In the rows, zero is written as 128.
Each row is followed by its class.
[129 136 157 105  98  63 135  89 142 176  87 123  90 187 171  95 122 112
 103 125 108 112 157 148 135  86 107 135  44 121 168  97 158  80 118  86
 139 246 135  35 107 155 163 115  70  82 110 161]  seg
[129 114 156 100 106 103 183 130 129  96  79  98 120 120 150 126 162  96
  81 134 112 135 126 116 129 130 159 133 105 191 176 121 226  90 129 105
 134 166 152  56 106 176 134 144 130  48  71 159]  punu
[117 130 137 107 139 178 124 116  75 137 147  97  70 149 139 121 181  82
 123 124 130 168 143 130 164  93 137  67  97 124 138  94 175 120 141 138
 133 187 134 161 146 139 162 138  89 118 118 129]  nomud
[127 151 129  92 136  84 130  72 138  91 115 118 116 158 145 150 113  93
  99 136  77 186 116 130 111 136 152  97 181 163 130 111 135 128 100  95
 137 122 107  97 100 181 182 130 125 129 100 139]  bovor
[124 130 124 159 110 114  85  70 132 141 129 129 118 209 172  93 146  99
 140 167 147 146 102 120 100 164 152 165  96 131 129 151 110 103 127 122
 193 156 109 121  99 120 159 127  70 117 101 159]  Duge
[130 127 128 115 180  91 159 111 115 114 124 130 188 124 122 172 135 146
 106 147 149 138 115 174 113 132 149 110 144 135 133 124 147 155 143 111
 116 139 145 142 115 101 183 149 119 194 138 133]  neza
[132 144 140 192  90 126  44 142 184 121 119 155 114 179 151  90  74 161
 114 139 150 114 109 106 140 111 156 104 129 103  70 142 140  78 118 110
 150 145 112 113 102 165 132 153 126  81 114 145]  falo
[122 114 114 155 134 158 129 131 102 142 117 143 120 223 155  81 138 127
  59 138 118 144 134  91 125 141 152 129  99 120 134 162 157 100 160 134
 155 144 143 190  67 171 125 117 123  71 142 157]  let
[121 128 116  95 113 160  94 128 138 101 152 162 145 185 158 138 146 110
 121 138 171 110 120 119 125 130 137 135 146  60 157 119 117  97 138 104
 150 175 126 212 159  95 158 132  85 148 115 138]  robi
[134 148 112  88 139 177 146 162  84 168  78 111  89  89 116 112 136 154
  78 128  99 152  96 145 106 132 141 102 102 127 133 109 140 156 110 114
 125 179 139 143  44  72 130 162 146 182 145 190]  let
[144 131  87 202 131 151 154 147  97 121 132 130 121 226 156 112 103 123
 105 127 125 139 151 144 136 127 149 141 121 113  96 172 209  88 150 135
 145 149 128 144 120 125 175 153 146 100 167 146]  let
[119 134 117 120  91  90 138 185 116 120  83 108 125 144 121 135  87 107
  52 135 135 151 115 119  94  97 153 152 103 221  71 134 168 138 150 156
  91 136 135  50 108 188 114 148 190 109 140 223]  punu
[132 127 108 153 117 151 149 117  97 175 115 149 104 104 176 160 130 194
  88 158 149 117 149 127 115 134 120  92 117 168 112 119 199  82 161 108
 161 167 128 110 124 129 104 128 106  68 165 144]  robi
[119 128 170 140 104 143 122 121 140  92 141 124 172 215 147 112 116 110
 121 147 148 108 152  72 117 137 186  73 121 132 139 130 172  86 161 116
 179 103  86 123  91 162 166 131 108  48 100 101]  bovor
[136 101 106  96 106 150  86 187 107 157 127 148 206 130 134 144 128 157
  91 159 121 115  71 127 130  77 147 148 109 155 107  97 155 190 123  98
 147 191 108 118 111  97  96 145 144 108 192 189]  bege
[110 155 118 118 132  79 184  84 129 129 123 135  95 191 147 128 109  89
 126 100 119 173 158 136  55 137 168 184 178 127 115 117  95 101 115 130
 123 108 130 105 129 205 150  96  91 183 152 147]  punu
[144 169 143 128 130 139 115 121 107 133 119  88  81 143 135 179 104 111
 109 109 133 160 122 137  81 156  93 121 105 165 104  98 127 157 131 109
 128 132 132 143 138 126 115 138 137 108 115 134]  punu
[145 171 137 140 126 114 140 111 113 108 113 111 113 201 169  99 170 113
 163 130 115  91 139 121 169 138 124 115 145  75 182 152 183  75 137 113
 165 174 131 160 188 152 156 117  74  43 110 123]  robi
[116 147 154 143 107 109  50 140 149 208  90 145 127 206 162  66 103 141
  96 141 146  91 102 120 131 123 132  92  26 143 125 113 110 106 118  90
 147 223 140  66  81 174 119 162  99 139 128 170]  seg
[ 98  81 110 139  94  91 139  80  81 195 128  43 153 148  74 116 168  76
  98 158 131 125 174 138 123 134 191 125 163 132 147 141 183  88 148 125
 154 173 112  69 161 174 110 124  66 170 138 114]  bovor
[130 156 186 155 147 127 114 129 174  88 138 118 141 201 186  82  88 103
 124 112 156 131 143 115 100 158 178 129 104 106 108 163 151 111 118 105
 169 130 132 108 101 194 172 168 110  97 108 122]  punu
[127 105 101 124 114 117 129  90 104 176 132 129 175 113  86 133 189  99
 127 148 121 113 154 150 121 121 175 134 158 153 141 149 153 139 128  83
 123 184 148  78 134 202 141 121  53 121 133 132]  nomud
[135 169 105 155 157  54 138 108 101 166 106 146 156 135 158  95 123 125
 125 117 102 128 133 118 151 122 150 121 123 195 146 133 154 130 129 103
 121 166 153  29 123 216 132 119 101 144 133 114]  nomud
[145 125 130 108 107 119 124 115 149  98 117 152 171 165 144 129 128 142
 125 156 100 120 115 127 129 115 119 152 156  98 121 145 141 134 133 100
 144 142 112 137 113  90 146 106 127  44 135 142]  bege
[139 159 123 164 108 119 104 122 134 120 108 165 143 195 173  97  80 137
 124 130 105 101 124 111 110 147 141 182 163 112 132 158 148 108 127 106
 135 176 126 119  94 132 125 115  79 112 111 147]  Gigen
[162 160 101 169 156 136 132 138 140  87 135 130 183 229 161  95 143  93
 148 126 106  68 116  99 162 144 107  79 111 116 133 134 177  96 116 123
 176 147 103 172 135 171 130 146  95  82 105 143]  Duge
[135 148  90 153 138  76 131 144 112 170 139  91 146 154 147  92 154  71
 130 119  83 147 135 148 134 110 173 126 140 124 140 130 211  94 141  91
 156 221 142 118  89 165 159 125 113 132 164 154]  nomud
[131 154 121 173 156 128 141 127 110 141 130 135 146 204 157 130 129 134
 102 117 194  76 154 169 118 141 127 124  98 103 153 131 133  61 134  88
 106 144 172 158 119  90 136 135  96 142 164 113]  Gigen
[136 129  82 138 136 144 155 138 104 124 109 155 183 164 156  89 133 118
  90 139 115 115 160 140 112 103 162 143 169 135 113 142 196  94 160 120
 135 212 147 155  79 159 137 117 103 123 155 177]  nomud
[135 141 148 152 173 104 119 123 101 165 109  84 133 131 143 196 118 142
  86 144 105 113 102 129  73 137  57  84 136 174 131  88 133 165 155 136
 149 137 129 200 126 190  94 107 115 140 149 151]  neza
[119 156 106 112 145  91 131 107 124 125 122 157 184 167 175  95  89 142
 113 126 142  89 210 118 113 133 157 146 100 124 110 152 143  79 139 108
 129 137 122  39 174 216 137 144  51 138 172  96]  robi
[116 152 103 129  87 121  97 180 137 123 140 128 150 179 110  96  93  99
  98 123 154 100 156 144 156  96 139  97 141 107 108 151 161  84 117 125
 124 187 127 107 134 113 118 137 157 137 152 115]  robi
[110 209 141 121 141  44 120  93 112 115 131 134 105 156 178 111 116 114
 105 109 121 147 126 179  35 128 166 153  61 123 134 163 119 110 127  92
 145 167 163  54  76 172 113 161  72 160 159 148]  bege
[118 150 195 131  88 110 169 100  90 101  97 110  94 203 151 163 166 129
 129 148 134  84 106 152 119  80 125  80 102 121 185  67 192 101 156 131
 128 212 137 137 107  98 194 119  51  62 121 168]  falo
[112 182 147 142 138 148 126 118  98 144 100  82 136 125 155 108 164 145
 149 119 161 158 130 130 130 156 191  48 105 133 135 118 156 128 129  89
 126 161 176 126 123 118 190 171 119 194 157 137]  Duge
[131  75 119 161 159 168 143 134 122 128 141 169 113 182  92 135 113  87
  95 122 192 159 129 124 168 156 175 207 130 121 112 161 124  87  83 143
 110  95 108 150 137  64 127 118 149 115 130 137]  Gigen
[141  97 119 126 129 159 152 130 123 150 108 157 135 143 113  99 147 128
 109 141 183  81 147 139 149 128 142 125 108 105  99 146 150  43 104  85
 114 119 163 170 122 121 112 123 126  97 105 128]  nomud
[128 130 131 139 181 172 153 133 116  91 139 161 128 173 167 124  98 150
 122 115 167 127 160 133 162 125 158  94 121  83  90 156 197 104 136 141
 110 175 142 203 103 147 164 142 115  89 122 118]  Gigen
[115 176 145 127  98  30 131 137 114  95 120 140  67 212 186 144 144  93
 124 159 146 151  95  95 101 126 131 145  82 151 166 101 176  53 151 109
 163 125 107  82 177 111 109  83  46 112 145 138]  robi
[139 148 132 115 153 142 161 108 143 117 111 142 131 195 180 112 125 144
 147 128 109 132 100 136 114 147 143  94 169  82 109 135 167 133 112  94
 154 160 145 185  73 169 197 152 132 124 121 164]  punu
[121 119 118  89 133 131  90 131 120 116 106 141 184 245 135  56 136  99
 120 148 153 121 126 121 172 139 151  95  94 106 146 147 164  99 135 111
 172 188 122 118  89 183 107 114 116 117  96 118]  seg
[136 109 174 112 164 115 132 147 107 161  97  59 153 109 160 127  83 118
 127  92 108 102 153 172  99 104 153 201  98 130 142  93 130 113 122 138
 125 164 116 109 146 129 144 135 103 152 148 136]  neza
[141 132 159  54 150 203 112 117 167 125  64 138 121 129 169  93 135 173
 158 144 105 150 129 147 122 129 123  78 182  81 143 123 146 122 101  79
 136 160 148 217  83 122 189 124 128 147 127 131]  neza
[134 147 117 132 109 121 108 136 164 162  84 106 140 182 153  83 135 139
 118 142 135 122 132 142 112 150 115 179  73 124 123 178 110 136 122 127
 115 138 142 152 124 126 137 140 108  78 131 171]  Duge
[115 127 122 177 135 147 123 122 156 107 129 158 130 163 147 106 143 131
 129 124 132 131 149 135  87 127 149 132 109 139  90 177 127 116 157 118
 104 145 178 179  56 191 188 165 133  71 122 164]  punu
[112 181 108 176 152  29 183 138  97 124 106 115 132 214 168 121 125 132
  97 131 159 142 131 114  81 137 157 108 112 166 119 118 167 104 204 143
 111 141 163 120  79 207 128 103  87 156 132 169]  punu
[133 123  96 164 143  92 154 113 127 140  99 128 104 198 136 100 130 107
  98 140 135 141 145 138 113 122 153 115 131  84 132 166 194  40 118 103
 172 181 132 112  73 146 151 109 125 137 157 123]  let
[122 145 145 159 108  86 120 103 132 165 134  60 144 106 162 142 146 117
 107 123  76 141 125 154 120 139 118 126 112 188 153 117 145 166 108  89
 138 157 153  73 126 164 160 149 110 105 143 139]  Duge
[129 148 120 180 103  91 100 116 129 138 118 131 155 124 158 100 158 158
 125 176 124 103 109 151  91 113 187 148 121 167 104 152 156 112 113  53
 161 150 147  93 128 177 158 194  81 109 153 188]  bovor
[125 119  94 186 188 186 150 158 121 115 129 130 149 171 134 109 134 114
 131  84 148 121 167 164 118 128 149 137 130  71 135 147 141  77 113 111
 107 136 149 167  75 122 140 157 121 196 157 144]  bege
[118 209 135 177 119  89  96  80  85 144 127 145 105 160 156 108 145 141
 123 125 176 175 160  95 110 104 167 111 128 197 164  72 104 127 178 109
 140 168 161 117 128 192 150  74  83 118 167 142]  falo
[133 178 153 132 158 106 127 137 133 120 112 128  98 169 162 141  93 128
 124 116 120 138 143 113  93  78 122  39  99 128 123  95 190  97 139 127
 160 187 108 130  89 175 163 127 122 138 154 130]  neza
[134 144 141 130 125 138 183 178 119 108 112 124 114 180 120 139 127 131
 140 136 131 114  96 181 171 111  93  73  95 144 119 110 169 139 152 167
 100 146 107 108 128  48 151 148 148 117 126 173]  seg
[114 118 141 140 117 194 133 103 112  95 119 179 127 174 141 112 176 134
 135 148 138 109 153 108  98 119 161 107 105 125 142 133 161  64 135  92
 146 117 152 179 108 147 189 171  98 119 120 153]  neza
[131 131 154 171 160 128 152  99 128 108 132 148 156 136 137 138 104 152
 117  99 173 101 148 136 118 129 151 120 121 135 127 153 122  94 123 109
 131 103 148 160 130 142 118 138 145  94 113  80]  bovor
[130 181 127 138 129  87 139 110 160 188 142 140 113 101 123 117 132 122
 142 110  99 152 129 168 146 134 133 135 116 147 142  76  73 168 106  97
 108 202 136 105 119  95 196 157 116 157 126 164]  seg
[126 103  68 124 136 144 132 130 130 111 140 139 167 151 117 127 143 123
  90 123 132 148 150 116 168 122 151 111 157  80 109 156 168  91 168 146
 128 141 122 182 119 130 132 131 156  76  90  90]  nomud
[149 118 115 129 139 139 137 155 138  84 123 200 196 172 112  96 118 115
 113 145 151 117 144 106 161 133 191 153 145 139 105 170 172 121 132  86
  77 151 150 142  73 122 164 107 100  93 127 191]  Gigen
[116 126 127 161 131 141 134 112 107 102 165  92 125 180 134 107 134 100
 125 134 151 153 158 162 135 119 165  84 136 127 117 145 167  84 144 118
 160 114 127 156  79 124 177 142 158  96 119 111]  bovor
[101 132 116 123  97  99 119 144 145 187 106  96 106 119 105 145 121 134
 141 153 102  85  97 123 103 111 127  64 146 143 110  69 103 107  97 122
 119 133  99 137  94 187 140 157 118 178  94 142]  bovor
[140 128 142  52  67 178 125 144 109 165 111  84  85 127 136 127 115 117
  92 122  56  91 123 158 108  83  83   9 130 125 131 100 205  87 173 127
 134 182 125 116  86 109 105 140 153 143 134 190]  neza
[132 163 160 112 117  93 123  56 148 132 121  75 120 143 145 153 167 103
 131 138 102 118 133 154 101 140  77 125 152  97 205  92 106 142 149 101
 140 152 132 128 163 100 211 130  75 136 143 140]  falo
[133 135 111 121 145 180 145 145 103 142 162 134 113 113 109 107 159 114
 152 116 158 101 146 148 155 140 149 122 122 103 127 123 130  96 112 111
 115 129 150 216 122 107 121 136 127 111 124 132]  Gigen
[150 143 155 112 111 116 147 127 122 153 106  99 149 151 122 136 103 117
  88 115  80 124 148 107 105 139  71 142 108 174 118 113 129 182 151 100
  96 105 133  79 140  93 132 115 133 100 172 164]  punu
[123 150 134 163 153 167 138 135  88 145 114 138 115 207 184  82 121 159
 102 134 146 106 151  97 135 150 153  69 103  97 131 125 174  69 150 116
 170 161 132 160  39 153 159 127 100  88 129 164]  robi
[152  97  96 150 190 132 140 138 131  99 147 121 207 147 149 123  89 105
  70 115 159 108 153 123 152 157 144 151 134 118 117 178 157 104 143 137
 159 115 131 159 144 193 130 143 185 107 121 103]  let
[127  82 113 166 158 173 161 140 116  97 148 123 121 190 169 128 127 102
 140 128 143 130 139 168 155 119 127 155 133  88 118 116 187  52 101 129
 157 112 100 150 128  75 166 144 116 130 116  77]  nomud
[114 114 148 129 135 193 110 122 104 152 143 103 119 136 162 124 157 143
 100 119 160 170 156 128 162 141 178 108 136 108 152 133 142 110 176 134
 145 168 146 197 126  99 164 117 140  42 150 121]  robi
[139 185 119 125 149 116 139 101 117 113  94 148 138 144 160 138 120 153
  93 119 112 113 144  86  72 140 120  66 145 131 146  92 127  73 172 101
 142 104 141 156 118 165 129 126 115 175 128 154]  neza
[139 149 151 103 114 116 129 102  89 168 132 144 118 153 167 114 124 144
 104 125 153 107 138 118 137 135 118 106  98 122 162 118 132 123 144  60
 128 142 164  95 121 118 138  93  74 147 133 174]  robi
[134 125 126 145 133 146 157 116 122  88 127 140 122 211 145  98 128 114
 126 140 134 122 150 122 126 111 160  71 151 103 116 130 193  60 131 102
 149 135 110 152  82 147 145 118  75 126 110 150]  bovor
[134 121  98 184  93 154  92 145 181  87 123 174 176 208 155 145 104 134
  82 139 157 163 118  90  96 158 141 205 139 146  93 184 133 125 140 130
 140 107 119 202 144 120 103 119 138  51 130 152]  Duge
[145 121  82 172 156 138 151 185 123 101 110 129 146 181 101 130 128 132
 127 165 133 117 115 164 155 139 109 112 107 150  89 176 184 125 141 157
 108 123 115 155 103  93 141 152 150  87 138 113]  let
[125 116 145 151 168 114 148 119 155  91 126 149 149 234 181  85 124 101
 138 115 142 115  98 181 162 152 165 125 135  82 146 147 158  44 107 123
 166 163 128 124 122 134 131 146 110 152 116 113]  seg
[121 150 120 155  90 116 141 134 177 113 113 124 177 206 153  81 122 124
 101 152 140 108 181  80 138 122 147  71 121 110  98 151 188  84 145 122
 140 154 126 130 110 175 185 137 116  79 132 152]  Duge
[120 155 103 114  86  83 117 106 129 184  87 117 139 179 119 121 141 130
 108 153 118 126 117 173 104 145 118 150 143 131 157 125 122 140  90  77
 158 184 132  65 123 175 121 134 110 152 128 151]  seg
[118 127  85 130 130 124 142 105  89 105  95 128  98 208 119 109 101  97
  85 134 119 146 156  84 124 136 130 133 139  76 110 150 186  62 102 143
 177 163 105 155 130 181 111 118 134 144 101  86]  let
[131 152 113 171 130 101 114 116 131 120 144 121  74 204 182 134 118  84
 142 133  98 177  90 126 165 103 156 104 165 161 135  82 188 107 142 148
 136 233  99 170 154 140 172 139  79 151  90 155]  bovor
[128 150 190 208 140  95 148  92  89 108 109 117  93 152 131 146  84 123
 115  97 168 106 159  83 140 102 138 104 104 143  98  98 166  49 118 133
 136 103 128  77 205 160 133 116 135 111 172 114]  falo
[153 118 119 138 146 198  90 116 115 115 128 172 124 112 142 134 105  91
 112  89  80 155 147  80 100 112 145 167 139 136  89 110 111 117 139 106
 114 157 117 164 108 125 155 118 108 114 134 192]  nomud
[133 164 135 153 139  61 181  85 139 173 147 114 169 170 162 159 107 143
  80 135 179 114 138  98  83 184 126 126  97 101 123 146 151 148 134 110
 188 127 133 170 127 168 144 126 123 109 126 151]  Duge
[ 84 110 130 165 106  86 147  76  68 145  99  97 138 179  79 126 141  86
  26 129 119 130 170  76 127 124 163  88 142 111 116 123 170  81 159 154
 144 216 138 103 135 233 102 118 102 142 111 177]  seg
[118 135  94 149  87 113 144 113 118 126 118 148  89 137 119 127 136 134
 130 156 126 121 160 113 115 123 112 160 151 101 117 163 169  79 116 125
 164 153 111 134 141 136 129 116 112  72 115 130]  robi
[126 127  48 115 132 161  91 119 136 156 119 136 130 149 122 113 154 135
 127 136 120 170 144 143 154 107  98  98 107 138  87 138 123 151 106 113
 101 164 144 174 120 144 159 146 144 143 155 144]  Duge
[ 90 121 168 200 108 154 101 116 111 149 116 104 102 211 148  94 134 106
 160 117 114 175 136 161 140 140 164 158 127 137 145 113  93 126 138 126
 104 161 149 119  82 107 228 131 105 146 127 152]  seg
[139 117 128 126 100 155  88 122 127 112 129 115 100 179 161  80 162  96
 133 150 147 127 145 126 124 116 120 126 122 110 153 134 167  39 146  82
 170 106 145 162 162 133 125 119 105 144 114 153]  neza
[119 122 144 164 123 120 113 122 168 175 102 143  90 191 201  70 118 144
 112 119 150 147 133 142 129 121 160 198  95  87 156 152 136  57 106 105
 141 172 139  88 148 102 109 137  76 143 157 126]  bege
[117 112 113 159 152 172 124  81 111 149 128 141 124 110 145 172 174 165
 120 130  99 175 155 162  95 115 131 154 134 144 135 108  93 158 140 105
 104 149 133 124 116 109 167 138  61 101 183 130]  bege
[120 134 184 128 137 146 124 118 123 127  88 143 155 134 148 147  87 160
  92 113 122 159 167  65 134 110 148  95 125 159 121 110 182 139 131 101
 110 148 151 136 158 156 180 134 157 124 163 109]  neza
[137 179 174  71 120  75  67 139 142 151  97 113 120 104 178 148 131 151
  87 172 156 112  54 117  99 157 117 116  85 149 145 129 108 166 128  86
 162 152 134 112 164 142 106 143  98  96 130 185]  robi
[134 161 133 201 103 107 103 151 143 178 151  99 106 175 131 163 112  97
 140 122 147 113  84 157  53 186 138 113 114 164 105 122 133 100 130  73
 153 121 146 135  75 129 110 154 140 141 134 141]  punu
